Here is a tiny trained network, its code and every weight. The questions are about switching its units off for an input and a target symbol, where a switched-off unit gives its printed mean instead of its output.

import numpy as np


def w(rows, s, z=0):
    codes = np.array(rows[::2]) - 128.0
    scale = np.full(codes.shape[1], s)
    scale[-1] = z or s
    return codes * scale


def f(y):
    return np.maximum(y, 0)


def softmax(a):
    e = np.exp(a - a.max(-1, keepdims=True))
    return e / e.sum(-1, keepdims=True)


def log_softmax(a):
    a = a - a.max(-1, keepdims=True)
    return a - np.log(np.exp(a).sum(-1, keepdims=True))


def net(x, mask):
    ids = ['αβδεηθλμσω'.index(c) for c in x.split()]
    T = len(ids)
    res = E[ids] + P[:T]
    u = 0
    for l in range(2):
        q, k, v = (res @ M[l].T for M in (Q, K, V))
        z = softmax(np.where(np.tri(T) > 0, q @ k.T / 4**0.5, -1e9)) @ v
        res = res + np.where(mask[u], z, O[l][:, -1]) @ O[l][:, :-1]
        u += 1
        y = f(res @ A[l][:, :-1].T + A[l][:, -1])
        res = res + np.where(mask[u : u + 12], y, B[l][:, -1]) @ B[l][:, :-1]
        u += 12
    return log_softmax(res[-1] @ U[:, :-1].T + U[:, -1])


Q, K, V, O, A, B = {}, {}, {}, {}, {}, {}
E = w([
[128,94,119,144,170,152,21,125,120,85,128,105],'α',
[147,77,171,149,183,175,59,125,95,64,191,140],'β',
[110,61,157,94,18,158,79,118,51,88,147,167],'δ',
[143,59,112,136,240,181,75,134,126,172,184,91],'ε',
[96,152,60,115,55,184,62,152,85,109,155,81],'η',
[92,97,6,135,233,30,82,90,147,120,90,157],'θ',
[69,36,74,68,151,84,181,148,76,124,106,95],'λ',
[95,184,173,143,122,70,195,79,65,92,241,49],'μ',
[188,180,157,40,110,121,104,125,79,87,145,62],'σ',
[80,199,124,49,136,175,202,130,99,203,111,55],'ω',
],0.016)
P = w([
[248,99,95,207,82,144,168,163,255,140,142,87],'0',
[201,69,53,153,100,93,147,82,151,85,151,93],'1',
[161,131,70,182,133,111,114,151,143,90,145,114],'2',
[102,130,82,168,153,70,107,201,130,78,120,159],'3',
[92,134,92,110,132,94,94,101,74,138,152,92],'4',
[54,138,121,94,119,48,84,106,66,135,121,110],'5',
[103,194,76,149,170,56,120,204,28,140,139,185],'6',
],0.0088)
Q[0] = w([
[150,148,117,114,159,80,108,190,89,113,172,124],'0.h0',
[225,168,201,109,123,186,162,114,255,163,98,154],'0.h0',
[129,145,180,151,154,123,120,202,114,161,76,201],'0.h0',
[190,138,56,190,117,128,180,231,90,104,149,144],'0.h0',
],0.0097)
K[0] = w([
[121,133,118,90,149,151,127,98,86,155,114,139],'0.h0',
[150,49,116,188,70,161,146,92,254,107,119,135],'0.h0',
[114,7,72,174,127,137,133,88,89,103,155,123],'0.h0',
[167,143,116,75,103,133,119,11,136,178,142,90],'0.h0',
],0.01)
V[0] = w([
[82,211,140,201,199,113,226,41,116,215,78,135],'0.h0',
[84,132,104,32,129,194,249,208,80,228,129,130],'0.h0',
[76,2,179,253,153,167,91,130,89,195,104,145],'0.h0',
[223,80,102,15,159,163,87,179,103,158,69,144],'0.h0',
],0.0052)
O[0] = w([
[9,121,100,134,67,117,47,32,197,85,245,44,120],'0.h0',
[106,63,144,75,78,138,83,185,149,14,93,74,135],'0.h0',
[65,46,71,32,204,97,196,44,76,80,158,220,2],'0.h0',
[106,204,213,1,89,27,67,107,174,86,158,97,50],'0.h0',
],0.0062,0.0059)
A[0] = w([
[117,88,81,86,205,89,160,119,122,203,103,3,171],'0.n0',
[162,125,101,80,174,46,106,62,142,112,119,167,235],'0.n1',
[121,179,196,139,155,117,144,122,106,205,131,197,181],'0.n2',
[32,102,118,165,206,115,111,82,95,97,122,128,62],'0.n3',
[108,107,41,140,94,180,86,122,142,132,99,117,94],'0.n4',
[113,155,55,86,130,33,143,132,114,72,109,136,31],'0.n5',
[159,93,182,117,119,74,206,134,86,112,134,205,37],'0.n6',
[105,184,116,92,170,163,243,127,158,227,102,137,125],'0.n7',
[210,110,181,113,170,86,127,40,149,186,111,133,124],'0.n8',
[51,124,99,209,146,243,133,157,136,117,133,160,115],'0.n9',
[117,133,80,141,187,153,123,125,38,75,149,148,143],'0.n10',
[90,152,140,122,47,171,202,135,85,241,103,137,249],'0.n11',
],0.0065,0.0014)
B[0] = w([
[97,107,190,164,109,84,88,182,115,27,127,249,254],'0.n0',
[100,148,196,100,107,155,84,239,125,48,177,156,167],'0.n1',
[123,230,121,94,65,146,134,155,124,115,22,251,155],'0.n2',
[86,95,49,132,104,178,168,124,143,206,164,154,207],'0.n3',
[90,169,163,158,93,197,106,177,95,247,1,112,193],'0.n4',
[114,106,196,170,107,139,166,203,234,74,67,124,161],'0.n5',
[181,103,160,78,98,129,175,91,89,27,73,202,150],'0.n6',
[171,10,41,136,120,228,92,149,207,4,120,10,148],'0.n7',
[107,115,44,169,180,182,42,145,59,138,108,167,168],'0.n8',
[74,106,121,143,68,80,197,74,160,121,86,58,235],'0.n9',
[13,71,179,88,114,96,85,45,122,161,84,183,239],'0.n10',
[167,168,153,180,122,112,62,114,178,42,101,165,203],'0.n11',
],0.0055,0.0059)
Q[1] = w([
[26,145,12,59,153,174,117,85,43,117,118,174],'1.h0',
[46,144,129,179,116,86,99,164,96,64,49,131],'1.h0',
[171,106,113,110,134,162,34,133,44,3,138,207],'1.h0',
[121,106,89,218,174,89,181,143,162,110,198,140],'1.h0',
],0.0048)
K[1] = w([
[71,65,176,202,92,72,99,145,56,149,158,164],'1.h0',
[57,205,171,93,106,78,179,189,90,174,180,134],'1.h0',
[42,136,45,25,85,123,147,254,148,183,98,125],'1.h0',
[184,125,125,183,88,116,141,211,181,59,199,137],'1.h0',
],0.0047)
V[1] = w([
[154,88,163,148,90,150,161,105,75,155,169,118],'1.h0',
[146,161,187,108,195,131,173,64,85,63,143,50],'1.h0',
[166,76,114,95,23,2,210,115,158,87,68,149],'1.h0',
[124,226,63,168,71,32,154,130,132,153,176,122],'1.h0',
],0.0052)
O[1] = w([
[88,87,184,203,72,188,152,109,107,137,167,171,183],'1.h0',
[74,74,178,140,34,177,39,206,77,159,207,228,51],'1.h0',
[163,77,195,58,57,103,166,87,162,98,122,154,154],'1.h0',
[122,130,104,103,111,105,29,83,155,57,87,255,249],'1.h0',
],0.0079,0.0019)
A[1] = w([
[135,87,121,189,144,106,188,197,147,119,36,82,154],'1.n0',
[160,185,183,163,131,46,207,91,149,178,175,18,34],'1.n1',
[197,135,154,180,153,176,162,179,235,77,184,117,131],'1.n2',
[87,106,122,103,108,157,186,3,68,172,110,217,3],'1.n3',
[145,133,188,75,78,140,120,121,94,81,124,160,113],'1.n4',
[140,191,78,86,175,171,208,114,72,173,52,207,91],'1.n5',
[156,85,99,136,117,148,97,171,88,150,120,150,197],'1.n6',
[97,83,127,63,160,159,54,96,141,96,81,215,237],'1.n7',
[161,167,146,87,69,134,91,125,84,194,46,108,174],'1.n8',
[131,141,57,100,105,86,131,149,177,155,172,186,88],'1.n9',
[110,79,153,83,205,114,99,185,97,216,204,89,54],'1.n10',
[123,50,157,52,178,114,138,124,127,26,163,156,129],'1.n11',
],0.0067,0.0032)
B[1] = w([
[152,129,150,140,75,108,74,91,68,116,227,124,254],'1.n0',
[255,56,75,157,116,178,82,140,70,94,63,136,173],'1.n1',
[163,77,107,122,145,127,184,99,105,96,110,140,207],'1.n2',
[104,190,120,106,120,159,173,181,157,158,178,137,232],'1.n3',
[101,197,94,188,162,180,109,156,229,125,157,132,206],'1.n4',
[54,145,44,78,147,111,183,205,161,72,94,145,174],'1.n5',
[148,154,135,169,146,129,137,143,120,91,157,110,224],'1.n6',
[135,109,165,228,87,119,154,96,138,106,55,60,244],'1.n7',
[76,149,127,186,184,132,187,53,89,140,129,155,255],'1.n8',
[101,140,144,73,157,167,177,100,98,160,71,96,136],'1.n9',
[138,153,178,120,177,108,159,156,190,120,204,96,180],'1.n10',
[144,182,99,131,123,89,188,137,132,209,101,100,207],'1.n11',
],0.007,0.0058)
U = w([
[120,128,56,88,98,136,89,174,146,166,126,139,67],'α',
[100,96,115,78,115,175,134,172,79,95,112,148,36],'β',
[104,153,120,105,94,154,147,166,178,152,108,131,15],'δ',
[3,218,199,132,158,92,135,149,147,141,185,113,175],'ε',
[149,118,121,187,120,148,162,143,113,101,57,28,254],'η',
[98,150,55,95,147,86,107,58,181,143,117,111,80],'θ',
[122,135,177,94,92,56,151,92,145,219,107,83,136],'λ',
[73,80,125,160,108,98,132,29,81,183,154,144,152],'μ',
[176,185,220,140,124,75,56,163,83,171,103,160,122],'σ',
[79,127,125,59,78,203,67,179,167,41,126,43,84],'ω',
],0.0048,0.0038)

Each question gives the input, a string of symbols that net reads in full, and the target symbol t.
The units are the heads (4 rows each of Q, K, V and O) and the neurons (one row each of A and B). Each row of codes is followed by its name. A weight is (code - 128) times the scale printed after its matrix; where a second scale follows, it is the last column's (O, A, B and U).
mask holds one flag per unit, layer by layer, with each layer's heads first. A switched-off unit (its flag False) gives its mean, the last column of its rows in O or B, instead of its output. The means were averaged over made-up inputs and are rounded, as every weight is.
A unit's drop is (log p(t) with every unit on - log p(t) with that unit switched off) / (log p(t) with every unit on - log p(t) with every unit switched off).
The circuit of an input: a set's keep is (log p(t) with only the set's units on - log p(t) with every unit switched off) / (log p(t) with every unit on - log p(t) with every unit switched off). Starting from the 12 units with the biggest drops (on a tie, the unit counted first), units are removed one at a time, each time the one whose removal leaves the highest keep (on an exact tie, the one counted first), for as long as the keep stays at least 0.8.
circuit, biggest first: the units of the circuit, biggest drop first
most important unit: the unit with the biggest drop
k most important neurons: the k neurons with the biggest drops, biggest first
top k neurons in layer l: the k neurons of layer l with the biggest drops, biggest first
drop when u is switched off: that unit's drop, to one decimal
input ω ε α ε σ ω μ, target ω: most important unit	0.h0
input σ δ η ε ε α, target ε: top 2 neurons in layer 1	1.n10, 1.n1
input μ β η η α δ, target η: 3 most important neurons	1.n7, 0.n11, 0.n6
input ε θ μ β α ω ε, target ω: 2 most important neurons	1.n8, 1.n11
input β μ σ θ, target σ: circuit, biggest first	0.h0, 1.n0
input σ θ ε ε, target ε: circuit, biggest first	0.h0, 1.n10, 1.n1
input μ μ μ σ α θ, target σ: circuit, biggest first	0.h0, 0.n1
input θ η α μ η, target μ: 3 most important neurons	1.n8, 0.n9, 0.n4
input σ ε ε, target σ: circuit, biggest first	0.h0, 0.n0
input μ θ μ, target μ: circuit, biggest first	0.h0, 1.h0
input μ ε λ σ μ σ ε, target σ: top 2 neurons in layer 0	0.n3, 0.n0
input μ θ λ ω, target ω: circuit, biggest first	0.n7, 0.h0
input ε ε λ, target λ: circuit, biggest first	1.h0, 0.h0, 1.n11, 0.n0
input σ β σ σ ε μ, target σ: most important neuron	1.n1
input μ ε μ β, target μ: 2 most important neurons	0.n9, 0.n10
input η β η η ε δ, target η: 3 most important neurons	1.n7, 0.n6, 0.n11
input λ α λ, target λ: circuit, biggest first	1.h0, 1.n11, 0.h0
input δ ε δ β, target ε: 2 most important neurons	0.n10, 1.n3
input μ σ δ α σ ω λ, target ω: 2 most important neurons	0.n5, 1.n8
input ε μ λ ε ω α, target ω: circuit, biggest first	0.h0
input ε λ η ω ε, target ω: 2 most important neurons	1.n8, 0.n4
input η σ σ, target σ: 2 most important neurons	0.n3, 1.n7
input μ ε μ θ β β, target θ: top 2 neurons in layer 0	0.n4, 0.n3
input σ δ η ω, target ω: drop when 0.n10 is switched off	0.1
input β σ β, target σ: drop when 0.h0 is switched off	1.2
input ε μ μ σ β α, target σ: drop when 0.n10 is switched off	0.1
input ε θ ε, target θ: drop when 0.n4 is switched off	0.1
input μ δ δ ε μ ε μ, target μ: most important neuron	1.n4
